Below is a small trained network, with its code and all its weights. Each question gives an input and a class and asks what happens when units are switched off, that is, made to give their printed mean instead of their output.

import numpy as np


def w(rows, s, z=0):
    codes = np.array(rows[::2]) - 128.0
    scale = np.full(codes.shape[1], s)
    scale[-1] = z or s
    return codes * scale


def f(y):
    return np.maximum(y, 0)


def log_softmax(a):
    a = a - a.max(-1, keepdims=True)
    return a - np.log(np.exp(a).sum(-1, keepdims=True))


def net(x, mask):
    res = np.array(x, float).reshape(1, 3) / 4 @ E
    y = f(res @ A[0][:, :-1].T + A[0][:, -1])
    res = res + np.where(mask, y, B[0][:, -1]) @ B[0][:, :-1]
    return log_softmax(res[-1] @ U[:, :-1].T + U[:, -1])


A, B = {}, {}
E = w([
[131,133,160,116,152,118,191],'x0',
[176,35,58,225,171,118,181],'x1',
[1,99,83,146,24,182,179],'x2',
],0.0078)
A[0] = w([
[98,192,186,66,100,139,95,253],'N0',
[56,84,72,179,74,147,196,86],'N1',
[159,153,162,90,143,113,90,171],'N2',
[180,43,62,206,152,131,171,133],'N3',
[113,125,126,117,89,119,142,128],'N4',
[9,136,113,118,49,148,173,129],'N5',
[220,126,111,164,185,105,117,160],'N6',
[202,143,145,116,171,112,92,237],'N7',
],0.016,0.0052)
B[0] = w([
[106,190,181,23,156,162,76,255],'N0',
[44,202,77,142,104,127,179,218],'N1',
[162,186,126,111,148,78,131,196],'N2',
[114,98,80,226,194,167,158,243],'N3',
[113,108,131,115,122,143,129,156],'N4',
[66,37,161,85,124,200,159,245],'N5',
[188,65,154,156,160,133,102,226],'N6',
[154,194,128,132,251,168,77,227],'N7',
],0.028,0.015)
U = w([
[178,238,166,50,178,104,57,252],'0',
[50,124,44,201,97,135,226,144],'1',
[217,14,125,213,210,159,102,178],'2',
[147,87,148,120,107,95,135,50],'3',
[147,115,129,125,108,130,122,29],'4',
[69,37,213,3,59,184,131,193],'5',
],0.0051,0.0018)

Each question gives the input, the list of numbers given to net, and the class t.
The units are the neurons (one row each of A and B). Each row of codes is followed by its name. A weight is (code - 128) times the scale printed after its matrix; where a second scale follows, it is the last column's (A, B and U).
mask holds one flag per neuron, in row order. A switched-off neuron (its flag False) gives its mean, the last column of its row in B, instead of its output. The means were averaged over made-up inputs and are rounded, as every weight is.
A unit's drop is (log p(t) with every unit on - log p(t) with that unit switched off) / (log p(t) with every unit on - log p(t) with every unit switched off).
The circuit of an input: a set's keep is (log p(t) with only the set's units on - log p(t) with every unit switched off) / (log p(t) with every unit on - log p(t) with every unit switched off). Starting from all 8 units, units are removed one at a time, each time the one whose removal leaves the highest keep (on an exact tie, the one counted first), for as long as the keep stays at least 0.8.
units of the circuit, in order: the units of the circuit, biggest drop first
top k neurons: the k neurons with the biggest drops, biggest first
drop when u is switched off: that unit's drop, to one decimal
input [2,2,1], class 1: units of the circuit, in order -> N6; N0
input [8,1,-8], class 2: units of the circuit, in order -> N6
input [-1,1,-7], class 2: top 3 neurons -> N0; N6; N1
input [-8,1,-3], class 2: top 2 neurons -> N0; N1
input [0,2,-8], class 2: top 2 neurons -> N6; N0
input [7,0,5], class 5: top 2 neurons -> N5; N3
input [6,-8,1], class 5: top 2 neurons -> N7; N5
input [6,-6,1], class 5: top 2 neurons -> N7; N5
input [4,0,6], class 5: top 2 neurons -> N5; N3
input [6,-7,2], class 5: drop when N5 is switched off -> 0.1
input [1,6,2], class 1: drop when N1 is switched off -> 0.1
input [-7,1,2], class 1: drop when N0 is switched off -> 0.8
input [5,-1,6], class 5: drop when N3 is switched off -> 0.1
input [-7,3,7], class 1: units of the circuit, in order -> N1
